[ 88  10 -32  88]  K988
[ 94  59  94 -61]  K530
[ 79 -64 -55   7]  K370
[116 -64 -55   7]  K978
[100  28  15  19]  K369
[ 119 -117  -27   76]  K612
[ 11 112 116 -63]  K438
places K988: [-32] -> 3
places K438: [11] -> 1
places K988: [10] -> 2

[30 38 30 37 34 50 41 30 50] -> K27
[39 39 32 38 35 41 39 43 46] -> K285
[33 33 33 -6 64 33 64 23 32] -> K835
[36 36 27 32 36 27 27 27 52] -> K676
places K835: [33] -> 1 2 3 6
places K676: [27] -> 3 6 7 8
places K27: [30] -> 1 3 8
places K835: [-6] -> 4
places K676: [36] -> 1 2 5
places K835: [64] -> 5 7

[-18 -28   8  34  21 -28  12  21 -33 -17  22  21 -19 -45  54   8 -45   2
 -19  27  31  21] = K551
[-27 -31  25  15   7 -15   6  20  11  -8   9  17 -56 -55  36 -26 -39   6
 -18  24  66  26] = K273
[-24 -30  25  17   8 -18   6  21   8 -12   5  16 -49 -49  41   6 -43  -2
 -21  12  22   7] = K60
[ 53  53 -17 -92  39 -43  22  18 -92 -11  21  35   9 -58  63  -1 -44   8
 -92  44  53  39] = K171
[-27 -31  25  15   7 -15  13  20  11  -8   9  17 -91 -55  36   2 -42  -2
 -21   9  24   5] = K429
[-17 -31  21  21  11 -21   6  23  -1 -22 -12  12 -30 -35  52  15 -45  -1
 -20  18  18  12] = K617
[ -9 -30  10  33  20 -31  10  25 -29 -31   3  12  -2 -23  67  21 -47   2
 -19 -29  20  23] = K535
[-27 -31  25  15   7 -15   6  20  11  -8   9  17 -56 -55  36   2 -42  -2
 -21   9  24   5] = K860
[-42 -28  22  17   9 -12  10  14   6  15 -45  33 -86 -92  15 -20 -38  -2
 -21   0  42   2] = K658
places K171: [-92] -> 4 9 19
places K535: [-29] -> 9 20

[14 30 14 25  9] = K320
[ 12 -21  12  12  12] = K969
[-7 13 18 26 29] = K782
[ 22  24  82 -94  -5] = K905
[ 70 -66  11  -4 -38] = K935
[ 23   0 -58  16  52] = K849
[   2   58   76 -112   17] = K521
[ 15  54  47 -22 -46] = K271
[14 16 16 16 16] = K5
[ 0  1  0 44 44] = K491
[19 59 59 19 43] = K344
places K969: [12] -> 1 3 4 5
places K5: [16] -> 2 3 4 5
places K344: [59] -> 2 3
places K491: [0] -> 1 3
places K849: [16] -> 4

[ -36  -20   12   10   23   23   23    0  -12    4   -8   -7   -7    8
   23    3  -54   -8   12  -18   15   24  -28    4  -13    8   22  -29
  -10    2  -13  -51  -29   63  -37    8   76 -109   16   12   -5  -11] : K56
[-36 -20  12  10  23   8 -24   0 -12   4  -8  -7  -7   8   5   3 -54  -8
  12 -18  15 -10 -28   4 -13   8  22 -29 -10   2 -13  -3  -3  -9  -4   0
 -11 -10   8   9  20  10] : K579
[-23 -41   6  -1  28 -14 -17   5 -15  21   5 -25   0   3  -8 -10 -46   6
  10 -40   9 -17 -29  16 -19  -4  22 -18  -6  11 -21   3  30 -15   6 -22
 -17  -3  -9  22  20   6] : K974
[ -24   17  -61   19  -25   53  -18   61   28  -82   16   -3   31   18
  -41  -80   11  -34   35   64   15   44  -22   13   -3   19  -39  -25
  -49   81   39  -62  -32   67  -32   69   79 -106   19   17   -8  -18] : K695
[ -6   3   2   3   8   4  -7   4  -5  10   1   8  -1   3  18  15  10   1
   2   6 -13  -3  -2   3  18  10   2  -7 -10   4  14  -9   7   3   0 -18
   5 -12  19  -4  -2 -21] : K446
[-14  14 -61  22 -16  41 -21  60  20 -79   8  -5  25  13 -42 -77   9 -45
  34  76  10  39 -24  20   1  10 -43 -31 -42  69  43 -68 -35  67 -44  74
   1 -93  15  15 -19 -24] : K326
places K326: [-42] -> 15 29
places K56: [23] -> 5 6 7 15

[-15  13 -34  23 -39 -55 -12  68   6  -1  68  -6  -3 -48  69 -32 -34 -21] = K975
[-12  14  13  13   6 -55  13  22  14   6  -2  13  -3 -48  69 -35  69  13] = K655
[-12  13 -12  23 -39  -3 -12  22   6  -1 -26 -12  -1 -48  69 -35 -34 -21] = K323
places K323: [-1] -> 10 13
places K655: [69] -> 15 17
places K975: [-39] -> 5
places K655: [6] -> 5 10
places K323: [-12] -> 1 3 7 12
places K655: [13] -> 3 4 7 12 18
places K655: [14] -> 2 9

[ -67   95   15   15  -97  101  112   13 -108   99 -102   17   15] -> K466
[ 105  -97  114  -83   43 -109 -112   43 -108 -109 -109   22   19] -> K574
[ -67   95 -105   89  -97   -9  112   13   -9   99 -102   44   15] -> K432
[-67  95 101  13 -97 101 101  13  -9 101  13  13  13] -> K889
[-105  105  -97   32   14 -101  112   43   31  106  -96  -17   -5] -> K96
places K889: [101] -> 3 6 7 10
places K466: [112] -> 7
places K574: [43] -> 5 8
places K432: [15] -> 13
places K466: [15] -> 3 4 13
places K432: [-105] -> 3
places K574: [-109] -> 6 10 11

[7 0 0 0 0] : K927
[-3 -3 -3  1  1] : K844
[ 1 86 86  1  1] : K958
places K844: [1] -> 4 5
places K844: [-3] -> 1 2 3
places K958: [1] -> 1 4 5
places K958: [86] -> 2 3
q: [ 1 86 86  1  1] -> K958
places K927: [0] -> 2 3 4 5

[ 28 -73 -20 -20 -24 -43 -15  53  85  13  14 -54  -2  10  45 -19  13 -28
 -29  41 -27 -40 -28  34  16  86  22  41  63  86 -34  18  -6 -23 -37  34
 -16   6 -19 -74  37  43 -46  20 -51   0 -13  52  32  28 -35   9  43  80
  33 -47  79  28  73  25 -11]  K731
[  9 -44  -7 -55  23  73 -21  65  80  12   9 -14  53  21  32  13 -21 -24
 -19  87 -41 -10 -58   8 -98  20   5   5 -12 -33  83  73 -45  60 -85 -11
  26  -8 -21 -59  24 -25   1  73 -22   4 -27   6 -40 -20 -21 -41  -4 -21
  17  -4  13 -29  24  -2  43]  K124
[ -7  34  56 -13  12  50   4  61 -21  -9 -17 -34  74  79  16 -10 -45  25
   6  -8   8  18 -62 -60 -21 -90   7 -37  37  28 -11 -36 -20   8 -10 -88
  24  65 -36  14  13 -36  63   5  70 -62  -3 -57 -32  60  34   2 -38  12
  46  70 -90 -14  -1 -70  22]  K413
places K124: [-4] -> 53 56
places K413: [-21] -> 9 25
places K124: [73] -> 6 32 44

[112 111 106 111 103 102 108 113   5] = K201
[102 111 112   2 -14  99  -1 113 112] = K852
[102   2 106   2 103  99 108   4  93] = K533
[ 15  -1 -11 119 103  11  -1  -1  93] = K962
[ 15   2 -11 119 -14  11 108   4  93] = K838
[108  11 113 108 108  11 108 113 108] = K248
[102 107 106   2 103  99 108   4   5] = K24
[  5 113 106 113 -14  99 108 113   5] = K666
[102 111 106   2 -14  99 108 113  93] = K251
[ 15 111 -11 119 103  11  -1 113  93] = K827
places K248: [113] -> 3 8
places K248: [108] -> 1 4 5 7 9
places K201: [111] -> 2 4
places K962: [-1] -> 2 7 8
places K666: [113] -> 2 4 8

[ 79  -3  49  64  41 -26  33 -39 -10   6] = K597
[ 18  65   8  -5  18  55  25 105  76  55] = K798
[ 90   8  64  77  52 -15  47 -31  -2  18] = K892
[ 2 54 15  7 26  7  7 54  7 44] = K257
[ 99  13  70  84  60 -13  53 -28   1  22] = K856
[-11 -47 -38 -41 -24 -62   6 -40 -40 -56] = K414
[-23  66   7  -7  17  92  25 107  77  57] = K483
[56 43 28 34 23 62 34 55 56 51] = K702
places K257: [7] -> 4 6 7 9
places K798: [55] -> 6 10

[ 18  43  14  52  37   0 -39 -68 -24   7   7 -20 -41  -9  49 -17  57 -12
 -36 -71   1 -10 -26 -31  10   0  28  10  22  35 -35 -14   2 -60] -> K206
[  8   5  -6  11  11   1 -15 -50 -27 -14  -6  -4  -1 -10  26 -32  39  -5
 -31 -39  10  -7  10 -11   3 -13  11  14  29   0 -37 -30  15 -14] -> K69
[ 14  37 -37  37  37  15 -46 -95 -53 -18  -3 -38 -25  -7  63 -56  91 -12
 -67 -86 -33 -14 -37 -33  14 -25  32  26  50  28 -59 -42  28 -42] -> K40
[  27  -60   15   76   57   11  -60 -107  -53    2   11  -20  -52  -15
  -60  -32   95  -19  -68 -101    6  -59  -49  -51   22   -7   43   13
   50   52  -52  -28   12  -59] -> K457
[  27   59   11   70   54   14   27 -110  -58   -5    8  -16  -44  -17
   82  -39   99  -18  -73   59    9  -10  -50  -50   24  -13   43   16
   56   48  -57  -36   19  -15] -> K428
[ 19  32   2  43  32   7 -38 -79  14  -8   3 -11 -24 -14  54 -34  14 -13
 -53 -72   8  -8 -35 -30  14 -11  27  14  40  23 -48 -32  16  14] -> K897
places K428: [-16] -> 12
places K897: [-48] -> 31
places K457: [-59] -> 22 34
places K69: [5] -> 2
places K428: [-50] -> 23 24
places K40: [-37] -> 3 23
places K897: [14] -> 9 17 25 28 34

[ 17 -26  75  75 -24 -86]  K244
[  6  76  27 -25   9  17]  K82
[-25  75  17 -85  75 -91]  K795
[-47  75 -91  96 -86  62]  K992
places K795: [-25] -> 1
places K244: [75] -> 3 4
places K795: [-85] -> 4
places K244: [-86] -> 6
places K82: [76] -> 2

[ 6 22 58 20 72  0 37 17 65 25 17  0  6 47 47 23] -> K111
[ 6 22 58 20 72 56 37 17 65 25 17 57 50  3 47 23] -> K720
[70 50  0 44  0  1 19 54  0 39 47  0 64 14 11 45] -> K399
[0 0 0 0 0 0 0 0 0 0 0 0 0 0 0 0] -> K508
[ 0 14  2 21 90 64 48 11 85 25  2 75  2 51 55 20] -> K814
[29 19 52 28 46 47 42 24 49 26 37 48 32 41 32 33] -> K474
[43 21 41 33 42 37 42 29 33 37 45 36 46 27 42 39] -> K761
[ 0 21 49 21 85 49 45 12 21 26 17 70  1 49 49 19] -> K591
[66 44  0 42  0  5 21 49  0 37 47  0 62 13 11 43] -> K569
[ 0  0  0 30  0  0  0  0  0  0  0  0  0 33  0  0] -> K757
[33 30 35 30 35 37 33 30 34 29 33 34 32 33 31 33] -> K373
[51 30  0 25  0  0  5 34  0 20 30  0 45  1  0 28] -> K161
places K591: [49] -> 3 6 14 15
places K814: [2] -> 3 11 13
places K761: [42] -> 5 7 15

[ 40  11  -2  -5  21  -9  -9   6   7 -59  11   0 -17 -11  -1 -77  36 -25
   5  -9 -42  57  15  65   4  45  35  57 -38  47 -12 -19 -21   0 -23   4
 -20   6  -1  -2 -19  20  -8  23   5  25  38  -5 -50]  K185
[ 40   5  -2  35  58  -9  -9 -14   7  34  11   0 -15 -11  -1  35  89   5
  91  -9 -24  57   4  28   4   5  35  57 -59  47  -6 -19   3 -24   6   4
 -20   6 -97  28 -14   5  -8   4   5   5  38   4  17]  K803
[ 40  19  -2  11  58  35  -9 -14   7 -80  11   0 -15 -11  -1  36  89 -25
  91  -9 -24  57   4  28   4   5  35  57 -59  47  -6 -19  72 -65 -23   4
 -20   6 -65   8  -3  20 -65  11   5 -16  38  -5  35]  K679
places K803: [4] -> 23 25 36 44 48
places K803: [6] -> 35 38
places K803: [35] -> 4 16 27
places K679: [35] -> 6 27 49

[  3 101  11   3  29 -31] : K608
[ 46  86  86   3  13 -38] : K911
[  4 -69  45  31 -29  36] : K657
[ 28 -64  41   6  -7  35] : K110
[ 46  86  -5   3  13 -38] : K966
places K911: [86] -> 2 3
places K911: [-38] -> 6

